Here is a tiny trained network, its code and every weight. The questions are about switching its units off for an input and a target symbol, where a switched-off unit gives its printed mean instead of its output.

import numpy as np


def w(rows, s, z=0):
    codes = np.array(rows[::2]) - 128.0
    scale = np.full(codes.shape[1], s)
    scale[-1] = z or s
    return codes * scale


def f(y):
    return y / 2 * (1 + np.tanh(0.7978845608 * (y + 0.044715 * y**3)))


def softmax(a):
    e = np.exp(a - a.max(-1, keepdims=True))
    return e / e.sum(-1, keepdims=True)


def log_softmax(a):
    a = a - a.max(-1, keepdims=True)
    return a - np.log(np.exp(a).sum(-1, keepdims=True))


def net(x, mask):
    ids = ['αγηθλξπσφψ'.index(c) for c in x.split()]
    T = len(ids)
    res = E[ids] + P[:T]
    u = 0
    for l in range(3):
        r = res
        for j in range(2):
            rows = slice(3 * j, 3 * j + 3)
            q, k, v = (r @ M[l][rows].T for M in (Q, K, V))
            z = softmax(np.where(np.tri(T) > 0, q @ k.T / 3**0.5, -1e9)) @ v
            o = O[l][rows]
            res = res + np.where(mask[u + j], z, o[:, -1]) @ o[:, :-1]
        u += 2
        y = f(res @ A[l][:, :-1].T + A[l][:, -1])
        res = res + np.where(mask[u : u + 8], y, B[l][:, -1]) @ B[l][:, :-1]
        u += 8
    return log_softmax(res[-1] @ U[:, :-1].T + U[:, -1])


Q, K, V, O, A, B = {}, {}, {}, {}, {}, {}
E = w([
[103,193,160,189],'α',
[83,62,11,37],'γ',
[158,194,99,213],'η',
[159,57,155,162],'θ',
[93,85,168,162],'λ',
[129,149,186,103],'ξ',
[171,111,197,77],'π',
[30,121,182,193],'σ',
[254,179,98,125],'φ',
[149,124,125,172],'ψ',
],0.0088)
P = w([
[90,151,180,39],'0',
[237,2,59,238],'1',
[217,12,95,211],'2',
[188,41,121,178],'3',
[181,79,145,161],'4',
[165,77,154,145],'5',
[165,95,157,148],'6',
[173,71,160,156],'7',
[172,89,166,150],'8',
[165,86,176,151],'9',
[158,85,172,155],'10',
[144,59,176,155],'11',
],0.0055)
Q[0] = w([
[228,220,191,131],'0.h1',
[1,135,59,54],'0.h1',
[168,229,127,34],'0.h1',
[105,7,36,163],'0.h2',
[154,109,69,38],'0.h2',
[167,241,200,108],'0.h2',
],0.0063)
K[0] = w([
[170,193,158,118],'0.h1',
[115,39,98,192],'0.h1',
[234,154,120,177],'0.h1',
[58,183,220,95],'0.h2',
[142,136,255,188],'0.h2',
[206,73,33,150],'0.h2',
],0.0091)
V[0] = w([
[3,209,116,142],'0.h1',
[213,244,142,161],'0.h1',
[66,199,90,197],'0.h1',
[238,23,73,189],'0.h2',
[119,77,127,160],'0.h2',
[167,176,115,162],'0.h2',
],0.0047)
O[0] = w([
[78,249,181,113,13],'0.h1',
[254,181,26,110,111],'0.h1',
[141,226,166,166,59],'0.h1',
[231,30,84,241,251],'0.h2',
[148,93,161,181,165],'0.h2',
[195,164,94,135,122],'0.h2',
],0.0046,0.003)
A[0] = w([
[175,254,107,76,228],'0.n1',
[121,94,250,186,253],'0.n2',
[199,115,128,191,208],'0.n3',
[68,119,245,52,231],'0.n4',
[197,164,139,165,219],'0.n5',
[179,105,107,88,194],'0.n6',
[95,224,182,100,160],'0.n7',
[146,126,173,185,180],'0.n8',
],0.0066,0.0031)
B[0] = w([
[254,235,96,79,121],'0.n1',
[113,99,203,234,245],'0.n2',
[153,106,147,216,253],'0.n3',
[59,96,237,101,141],'0.n4',
[226,179,116,228,192],'0.n5',
[174,72,84,133,186],'0.n6',
[91,205,189,103,108],'0.n7',
[134,139,146,186,184],'0.n8',
],0.0061,0.0056)
Q[1] = w([
[159,207,92,69],'1.h1',
[168,253,79,91],'1.h1',
[201,229,91,91],'1.h1',
[148,97,134,207],'1.h2',
[30,186,129,39],'1.h2',
[96,118,159,215],'1.h2',
],0.0068)
K[1] = w([
[72,149,142,153],'1.h1',
[51,135,170,183],'1.h1',
[40,103,214,168],'1.h1',
[101,155,101,65],'1.h2',
[164,108,184,255],'1.h2',
[119,177,126,80],'1.h2',
],0.0097)
V[1] = w([
[207,168,106,176],'1.h1',
[106,107,148,21],'1.h1',
[253,190,158,160],'1.h1',
[107,9,107,186],'1.h2',
[103,252,213,162],'1.h2',
[191,167,24,68],'1.h2',
],0.0054)
O[1] = w([
[217,172,76,129,237],'1.h1',
[77,119,178,84,21],'1.h1',
[241,160,89,90,253],'1.h1',
[71,27,104,194,159],'1.h2',
[140,215,219,118,97],'1.h2',
[187,172,2,94,100],'1.h2',
],0.0057,0.0076)
A[1] = w([
[226,216,33,237,153],'1.n1',
[169,189,120,81,2],'1.n2',
[107,145,190,214,134],'1.n3',
[146,146,74,63,132],'1.n4',
[117,162,125,151,249],'1.n5',
[140,122,98,105,104],'1.n6',
[103,93,211,253,37],'1.n7',
[129,80,77,113,80],'1.n8',
],0.0055,0.0036)
B[1] = w([
[129,49,140,2,250],'1.n1',
[75,156,87,155,132],'1.n2',
[158,132,166,185,156],'1.n3',
[140,79,124,186,133],'1.n4',
[184,137,162,99,140],'1.n5',
[124,111,110,165,130],'1.n6',
[183,104,166,222,179],'1.n7',
[85,137,104,206,140],'1.n8',
],0.0065,0.018)
Q[2] = w([
[186,1,183,110],'2.h1',
[194,113,200,75],'2.h1',
[197,68,189,60],'2.h1',
[180,90,138,183],'2.h2',
[180,113,140,99],'2.h2',
[103,159,117,94],'2.h2',
],0.0085)
K[2] = w([
[77,100,11,133],'2.h1',
[65,193,47,179],'2.h1',
[60,161,2,144],'2.h1',
[78,168,187,71],'2.h2',
[94,215,92,98],'2.h2',
[145,99,81,156],'2.h2',
],0.0062)
V[2] = w([
[42,176,110,38],'2.h1',
[125,203,140,95],'2.h1',
[92,103,173,234],'2.h1',
[131,228,215,173],'2.h2',
[36,71,123,168],'2.h2',
[76,148,169,2],'2.h2',
],0.0078)
O[2] = w([
[228,134,58,219,6],'2.h1',
[115,180,90,185,43],'2.h1',
[132,188,122,38,139],'2.h1',
[123,250,32,110,213],'2.h2',
[128,133,196,56,144],'2.h2',
[2,69,57,95,142],'2.h2',
],0.0071,0.014)
A[2] = w([
[131,61,207,50,232],'2.n1',
[146,208,255,63,2],'2.n2',
[56,226,57,133,106],'2.n3',
[53,218,72,7,109],'2.n4',
[58,250,28,121,65],'2.n5',
[3,160,215,142,139],'2.n6',
[226,177,12,248,121],'2.n7',
[66,236,23,108,40],'2.n8',
],0.0053,0.0049)
B[2] = w([
[80,212,109,111,249],'2.n1',
[199,194,156,221,197],'2.n2',
[207,46,160,115,162],'2.n3',
[74,163,45,158,177],'2.n4',
[207,71,147,134,171],'2.n5',
[203,122,32,30,162],'2.n6',
[2,168,229,169,197],'2.n7',
[218,77,158,149,168],'2.n8',
],0.007,0.02)
U = w([
[158,134,237,92,113],'α',
[2,169,87,98,144],'γ',
[199,175,89,129,33],'η',
[106,68,194,185,101],'θ',
[23,177,135,196,160],'λ',
[73,222,95,136,159],'ξ',
[160,171,111,216,91],'π',
[120,142,126,139,254],'σ',
[192,73,58,47,124],'φ',
[28,87,189,70,56],'ψ',
],0.0051,0.008)

Each question gives the input, a string of symbols that net reads in full, and the target symbol t.
The units are the heads (3 rows each of Q, K, V and O) and the neurons (one row each of A and B). Each row of codes is followed by its name. A weight is (code - 128) times the scale printed after its matrix; where a second scale follows, it is the last column's (O, A, B and U).
mask holds one flag per unit, layer by layer, with each layer's heads first. A switched-off unit (its flag False) gives its mean, the last column of its rows in O or B, instead of its output. The means were averaged over made-up inputs and are rounded, as every weight is.
A unit's drop is (log p(t) with every unit on - log p(t) with that unit switched off) / (log p(t) with every unit on - log p(t) with every unit switched off).
The circuit of an input: a set's keep is (log p(t) with only the set's units on - log p(t) with every unit switched off) / (log p(t) with every unit on - log p(t) with every unit switched off). Starting from the 12 units with the biggest drops (on a tie, the unit counted first), units are removed one at a time, each time the one whose removal leaves the highest keep (on an exact tie, the one counted first), for as long as the keep stays at least 0.8.
units of the circuit, in order: the units of the circuit, biggest drop first
most important unit: the unit with the biggest drop
k most important neurons: the k neurons with the biggest drops, biggest first
k most important neurons of layer l: the k neurons of layer l with the biggest drops, biggest first
which heads matter: for each layer, one digit per head in row order, 1 if its drop is at least 0.15 and else 0, layers parted by /
input α φ θ π φ θ ψ γ λ, target φ: which heads matter -> 01 / 11 / 01
input θ σ α, target α: units of the circuit, in order -> [2.h2, 2.h1]
input λ φ φ ψ γ φ θ θ λ, target φ: units of the circuit, in order -> [2.n7, 2.n2]
input π φ λ η θ θ θ λ, target γ: most important unit -> 2.h2
input φ λ η γ φ θ θ α λ γ, target θ: units of the circuit, in order -> [2.h2, 1.h2]
input η θ θ θ λ ψ ψ φ, target λ: which heads matter -> 11 / 01 / 11
input θ λ α α θ γ η θ θ φ, target φ: units of the circuit, in order -> [2.n7, 2.n2]
input θ λ θ, target α: units of the circuit, in order -> [2.h2, 2.h1, 1.h2]
input π φ θ θ γ π φ θ γ, target γ: which heads matter -> 01 / 11 / 01
input π φ σ α, target γ: 3 most important neurons -> [0.n4, 0.n3, 0.n5]
input φ π γ θ θ θ η ψ, target φ: 2 most important neurons -> [1.n1, 2.n7]
input θ θ φ φ ξ σ, target α: units of the circuit, in order -> [2.h2, 2.h1, 2.n4]
input φ λ ξ σ, target θ: 2 most important neurons of layer 0 -> [0.n2, 0.n1]
input σ θ θ π, target η: which heads matter -> 11 / 01 / 11
input θ θ σ θ γ θ η η θ γ, target α: units of the circuit, in order -> [2.h2]
input φ ξ θ γ θ, target φ: 3 most important neurons -> [1.n1, 2.n7, 0.n1]
input θ θ γ, target γ: which heads matter -> 00 / 11 / 10
input θ θ α λ, target α: 2 most important neurons of layer 1 -> [1.n7, 1.n1]
input γ θ θ θ γ γ λ γ φ φ, target ψ: which heads matter -> 00 / 10 / 01
input φ α θ φ θ α, target θ: 3 most important neurons -> [1.n1, 1.n2, 0.n1]
input α φ θ θ, target π: most important neuron of layer 1 -> [1.n1]
input σ σ λ σ φ θ θ φ θ θ α φ, target η: 2 most important neurons -> [1.n1, 2.n2]
input φ σ θ θ θ θ ψ φ φ θ, target θ: 2 most important neurons of layer 0 -> [0.n2, 0.n1]
input φ θ θ φ λ π, target θ: 3 most important neurons -> [1.n2, 0.n1, 1.n1]
input σ θ φ θ θ θ φ λ φ, target η: 3 most important neurons -> [1.n1, 0.n7, 2.n2]
input φ γ α γ θ θ θ θ φ π φ θ, target θ: 3 most important neurons of layer 0 -> [0.n5, 0.n3, 0.n2]
input φ ξ σ φ θ σ ξ θ θ ψ α α, target θ: which heads matter -> 11 / 11 / 11
input γ φ ξ θ γ θ γ γ σ, target ψ: which heads matter -> 00 / 10 / 01
input α θ α σ ξ θ φ φ θ α, target π: most important unit -> 1.h2
input σ φ λ α θ λ ξ, target η: 3 most important neurons of layer 1 -> [1.n1, 1.n7, 1.n3]
